M =
[[-1.65 -1.39 -0.31 -1.85 -0.81  1.73 -1.77 -1.32  1.30]
 [-4.15 -2.63 -0.22 -3.49 -1.29  4.85 -3.51 -2.60  2.49]
 [-0.77  0.35 -0.90 -1.70 -1.12 -0.52 -1.52 -1.22  0.63]
 [ 0.12 -1.82 -1.35 -2.63 -1.73 -1.41 -2.13 -1.64  1.71]
 [ 0.38  0.18  0.19  0.56  0.30 -0.20  0.52  0.40 -0.31]
 [ 0.56 -1.68  0.26  0.15  0.21  0.27  0.23  0.25  0.48]
 [ 0.15 -0.03  0.08  0.20  0.12 -0.04  0.19  0.15 -0.08]
 [ 0.79 -3.40  0.40 -0.08  0.20  0.72  0.09  0.21  1.14]
 [ 0.47 -1.54  0.15 -0.02  0.08  0.17  0.07  0.12  0.51]
 [ 1.09 -3.43 -1.64 -3.09 -2.08 -2.36 -2.34 -1.75  2.40]
 [ 1.11 -1.12  0.36  0.80  0.48 -0.35  0.85  0.70  0.00]
 [ 1.54 -3.33 -1.29 -2.26 -1.58 -2.38 -1.59 -1.16  2.01]
 [ 1.52 -3.32  0.67  0.77  0.66  0.30  0.90  0.84  0.73]]
Rows and columns are counted from 0.
(0, 0) = -1.65
(1, 5) = 4.85
(5, 8) = 0.48
(11, 1) = -3.33
(10, 8) = 0.00
(7, 8) = 1.14
(11, 4) = -1.58
(10, 5) = -0.35
(11, 3) = -2.26
(10, 3) = 0.80
(4, 5) = -0.20
(3, 7) = -1.64
(11, 0) = 1.54
(2, 5) = -0.52
(6, 3) = 0.20
(12, 4) = 0.66
(0, 1) = -1.39
(0, 5) = 1.73
(8, 5) = 0.17
(3, 4) = -1.73
(1, 2) = -0.22
(10, 2) = 0.36
(4, 7) = 0.40
(0, 3) = -1.85
(1, 0) = -4.15
(12, 7) = 0.84
(4, 1) = 0.18
(9, 6) = -2.34
(7, 4) = 0.20
(5, 2) = 0.26
(1, 7) = -2.60
(1, 6) = -3.51
(10, 1) = -1.12
(3, 0) = 0.12
(6, 6) = 0.19
(11, 7) = -1.16
(3, 2) = -1.35

B = -1.86	0.59	1.74	0.46	2.84	-2.24	-4.17	0.28	0.54	0.14	0.93	0.25	-5.72	0.36
B[-14] -> -1.86
B[13] -> 0.36
B[5] -> -2.24
B[1] -> 0.59
B[-10] -> 2.84
B[8] -> 0.54
B[-4] -> 0.93
B[-7] -> 0.28

grid =
[[ 2.46  1.23 -3.16  0.94  1.09  0.93  0.92  1.12  1.01]
 [ 2.70  1.15 -3.95  1.01  0.89  0.91  1.34  0.95  0.91]
 [-1.19 -3.79  4.94 -1.15 -2.22 -1.42  0.95 -2.47 -2.12]
 [ 1.26 -4.71 -3.03 -0.45 -4.30 -1.70  5.23 -4.26 -3.18]]
grid[0][0] -> 2.46
grid[0][5] -> 0.93
grid[:, 0] -> [2.46, 2.70, -1.19, 1.26]
grid[2][4] -> -2.22
grid[0][4] -> 1.09
grid[0] -> [2.46, 1.23, -3.16, 0.94, 1.09, 0.93, 0.92, 1.12, 1.01]
grid[0][7] -> 1.12
grid[1] -> [2.70, 1.15, -3.95, 1.01, 0.89, 0.91, 1.34, 0.95, 0.91]
grid[2] -> [-1.19, -3.79, 4.94, -1.15, -2.22, -1.42, 0.95, -2.47, -2.12]
grid[:, 2] -> [-3.16, -3.95, 4.94, -3.03]
grid[1][4] -> 0.89
grid[:, 1] -> [1.23, 1.15, -3.79, -4.71]
grid[3] -> [1.26, -4.71, -3.03, -0.45, -4.30, -1.70, 5.23, -4.26, -3.18]
grid[:, 4] -> [1.09, 0.89, -2.22, -4.30]
grid[1][8] -> 0.91
grid[3][4] -> -4.30
grid[2][7] -> -2.47
grid[0][1] -> 1.23
grid[3][3] -> -0.45
grid[1][2] -> -3.95
grid[2][6] -> 0.95

W = [ 5.57 -3.77 -1.01  3.06  2.13  4.21  2.29 -0.19  5.38  0.79  0.82]
W[0]	5.57
W[1]	-3.77
W[10]	0.82
W[4]	2.13
W[6]	2.29
W[8]	5.38

A = [-1.27  4.44 -3.36 -2.47  2.58 -3.16 -4.46]
A[0] => -1.27
A[3] => -2.47
A[1] => 4.44
A[6] => -4.46

a =
[[-1.37  0.46  0.41 -0.04 -0.03  2.55 -3.84 -0.87  1.61  3.65 -1.70]
 [-1.33  0.58  0.42 -0.27 -0.13  2.44 -3.89 -0.57  1.30  3.02 -1.91]
 [-1.38  0.53  1.31 -0.06 -0.19  2.55 -3.71 -1.37  1.60  3.41 -1.70]
 [-1.56 -0.38  0.92 -1.14 -2.59 -0.22 -0.14  0.03 -1.16 -1.91 -1.04]
 [-1.55  0.35  0.99 -1.25 -2.18  0.31 -0.83 -0.16 -0.88 -1.41 -1.36]
 [-0.79 -0.44 -1.92  1.19 -0.45  1.64 -3.71  1.13  0.36  3.67 -1.06]
 [-0.45 -0.48 -2.01  1.62 -0.59  1.55 -3.47  1.40 -0.06  3.61 -0.82]
 [-1.37  0.41  0.42  0.03 -0.01  2.56 -3.81 -0.95  1.68  3.75 -1.66]
 [-0.89  3.09  2.33 -2.65 -0.64  2.04 -1.75 -1.61  0.75 -0.21 -2.44]
 [-0.80 -0.47 -1.88  1.21 -0.50  1.58 -3.73  1.17  0.27  3.58 -1.06]
 [-1.41  1.41  1.30 -1.84 -2.05  0.87 -0.38 -0.72 -0.59 -1.72 -1.53]
 [-1.62 -1.41  0.58 -0.67 -2.62 -0.99 -0.55  0.57 -1.52 -1.48 -0.85]
 [-1.50  0.75  1.07 -1.31 -1.86  0.69 -1.27 -0.28 -0.65 -1.02 -1.58]
 [-1.32 -0.42 -1.19  1.04  0.54  2.58 -3.39 -0.93  2.24  5.28 -0.89]
 [-0.78  2.30  3.16 -1.88 -0.44  2.15 -2.65 -1.83  1.17  0.84 -2.49]]
a[0,0]	-1.37
a[5,6]	-3.71
a[2]	[-1.38, 0.53, 1.31, -0.06, -0.19, 2.55, -3.71, -1.37, 1.60, 3.41, -1.70]
a[9,5]	1.58
a[4,1]	0.35
a[13,9]	5.28
a[:, 4]	[-0.03, -0.13, -0.19, -2.59, -2.18, -0.45, -0.59, -0.01, -0.64, -0.50, -2.05, -2.62, -1.86, 0.54, -0.44]
a[6,6]	-3.47
a[8,0]	-0.89
a[10]	[-1.41, 1.41, 1.30, -1.84, -2.05, 0.87, -0.38, -0.72, -0.59, -1.72, -1.53]
a[4]	[-1.55, 0.35, 0.99, -1.25, -2.18, 0.31, -0.83, -0.16, -0.88, -1.41, -1.36]
a[12,8]	-0.65
a[:, 0]	[-1.37, -1.33, -1.38, -1.56, -1.55, -0.79, -0.45, -1.37, -0.89, -0.80, -1.41, -1.62, -1.50, -1.32, -0.78]
a[10,0]	-1.41
a[3,5]	-0.22
a[14,6]	-2.65
a[11,2]	0.58
a[1,0]	-1.33
a[8,2]	2.33
a[6,4]	-0.59
a[9,2]	-1.88
a[13]	[-1.32, -0.42, -1.19, 1.04, 0.54, 2.58, -3.39, -0.93, 2.24, 5.28, -0.89]
a[0,10]	-1.70
a[14,8]	1.17
a[11,6]	-0.55
a[:, 2]	[0.41, 0.42, 1.31, 0.92, 0.99, -1.92, -2.01, 0.42, 2.33, -1.88, 1.30, 0.58, 1.07, -1.19, 3.16]
a[9,3]	1.21
a[:, 6]	[-3.84, -3.89, -3.71, -0.14, -0.83, -3.71, -3.47, -3.81, -1.75, -3.73, -0.38, -0.55, -1.27, -3.39, -2.65]
a[0,2]	0.41
a[3]	[-1.56, -0.38, 0.92, -1.14, -2.59, -0.22, -0.14, 0.03, -1.16, -1.91, -1.04]
a[6]	[-0.45, -0.48, -2.01, 1.62, -0.59, 1.55, -3.47, 1.40, -0.06, 3.61, -0.82]
a[12,6]	-1.27
a[3,3]	-1.14
a[11]	[-1.62, -1.41, 0.58, -0.67, -2.62, -0.99, -0.55, 0.57, -1.52, -1.48, -0.85]
